Here is a tiny trained network, its code and every weight. The questions are about switching its units off for an input and a class, where a switched-off unit gives its printed mean instead of its output.

import numpy as np


def w(rows, s, z=0):
    codes = np.array(rows[::2]) - 128.0
    scale = np.full(codes.shape[1], s)
    scale[-1] = z or s
    return codes * scale


def norm(h):
    return h / np.sqrt((h * h).mean(-1, keepdims=True) + 1e-5)


def f(y):
    return np.maximum(y, 0)


def log_softmax(a):
    a = a - a.max(-1, keepdims=True)
    return a - np.log(np.exp(a).sum(-1, keepdims=True))


def net(x, mask):
    res = np.array(x, float).reshape(1, 2) / 4 @ E
    u = 0
    for l in range(3):
        y = f(norm(res) @ A[l][:, :-1].T + A[l][:, -1])
        res = res + np.where(mask[u : u + 3], y, B[l][:, -1]) @ B[l][:, :-1]
        u += 3
    return log_softmax(norm(res)[-1] @ U[:, :-1].T + U[:, -1])


A, B = {}, {}
E = w([
[12,193,155,211,151,111,73,75,80,6],'x0',
[51,137,44,144,117,248,94,164,134,180],'x1',
],0.012)
A[0] = w([
[94,128,138,214,211,92,23,43,133,97,238],'L0N1',
[102,60,42,138,91,254,46,222,103,136,4],'L0N2',
[160,17,151,95,102,171,203,212,150,209,134],'L0N3',
],0.0045)
B[0] = w([
[178,171,203,58,155,204,138,138,135,229,254],'L0N1',
[147,48,169,17,146,16,56,168,111,111,195],'L0N2',
[75,212,148,203,142,143,139,2,97,74,241],'L0N3',
],0.0093,0.0069)
A[1] = w([
[213,82,12,138,100,145,228,99,204,189,47],'L1N1',
[103,122,52,190,97,39,144,32,159,90,106],'L1N2',
[44,98,2,153,124,196,93,197,138,156,1],'L1N3',
],0.0097,0.0024)
B[1] = w([
[50,239,192,163,190,172,114,81,104,62,255],'L1N1',
[145,30,75,82,72,106,41,202,127,177,174],'L1N2',
[223,54,142,161,69,5,215,122,144,52,237],'L1N3',
],0.012,0.0068)
A[2] = w([
[104,123,134,160,152,122,129,141,170,139,92],'L2N1',
[162,122,116,81,125,163,171,198,204,255,69],'L2N2',
[156,175,162,99,220,63,152,133,111,104,2],'L2N3',
],0.0095,0.0039)
B[2] = w([
[105,142,86,186,70,109,123,123,122,149,128],'L2N1',
[169,100,52,45,70,153,7,138,141,140,148],'L2N2',
[113,70,25,147,90,130,139,163,146,126,253],'L2N3',
],0.012,0.0072)
U = w([
[197,70,134,136,104,6,186,131,133,78,129],'0',
[68,206,149,156,180,187,134,61,108,93,170],'1',
[155,87,95,43,110,146,63,162,130,207,217],'2',
[120,117,92,205,150,148,143,158,165,188,3],'3',
],0.016,0.005)

Each question gives the input, the list of numbers given to net, and the class t.
The units are the neurons (one row each of A and B). Each row of codes is followed by its name. A weight is (code - 128) times the scale printed after its matrix; where a second scale follows, it is the last column's (A, B and U).
mask holds one flag per neuron, layer by layer. A switched-off neuron (its flag False) gives its mean, the last column of its row in B, instead of its output. The means were averaged over made-up inputs and are rounded, as every weight is.
A unit's drop is (log p(t) with every unit on - log p(t) with that unit switched off) / (log p(t) with every unit on - log p(t) with every unit switched off).
The circuit of an input: a set's keep is (log p(t) with only the set's units on - log p(t) with every unit switched off) / (log p(t) with every unit on - log p(t) with every unit switched off). Starting from all 9 units, units are removed one at a time, each time the one whose removal leaves the highest keep (on an exact tie, the one counted first), for as long as the keep stays at least 0.8.
units of the circuit, in order: the units of the circuit, biggest drop first
k most important neurons: the k neurons with the biggest drops, biggest first
k most important neurons of layer l: the k neurons of layer l with the biggest drops, biggest first
drop when u is switched off: that unit's drop, to one decimal
input [-1,0], class 2: units of the circuit, in order : (L1N2 L0N1)
input [-6,7], class 0: 2 most important neurons : (L1N3 L0N1)
input [-3,-3], class 2: units of the circuit, in order : (L0N3 L1N2 L0N1 L1N3)
input [4,4], class 0: units of the circuit, in order : (L0N3 L1N3)
input [2,-3], class 2: units of the circuit, in order : (L1N1 L1N3 L0N1)
input [3,1], class 2: units of the circuit, in order : (L0N1 L1N1)
input [-3,-2], class 2: units of the circuit, in order : (L0N3 L1N2 L0N1 L1N3)
input [-5,0], class 1: most important neuron : (L1N1)
input [-8,-7], class 1: units of the circuit, in order : (L1N1 L0N2 L1N3)
input [-7,6], class 1: 2 most important neurons : (L1N1 L0N3)
input [-1,5], class 0: 2 most important neurons : (L0N1 L1N3)
input [0,3], class 2: 2 most important neurons : (L0N2 L1N3)
input [2,-1], class 2: 3 most important neurons : (L1N1 L0N3 L0N1)
input [-2,-1], class 2: most important neuron of layer 1 : (L1N2)
input [3,-1], class 2: 2 most important neurons of layer 0 : (L0N3 L0N1)
input [0,-1], class 2: 2 most important neurons : (L1N1 L0N3)
input [0,0], class 2: 2 most important neurons of layer 1 : (L1N1 L1N3)
input [-5,7], class 0: drop when L1N3 is switched off : 1.5
input [-4,8], class 0: drop when L1N3 is switched off : 1.1
input [1,6], class 0: drop when L1N3 is switched off : 0.7
input [-5,-2], class 1: most important neuron : (L1N1)
input [-2,5], class 0: 2 most important neurons : (L0N1 L1N3)
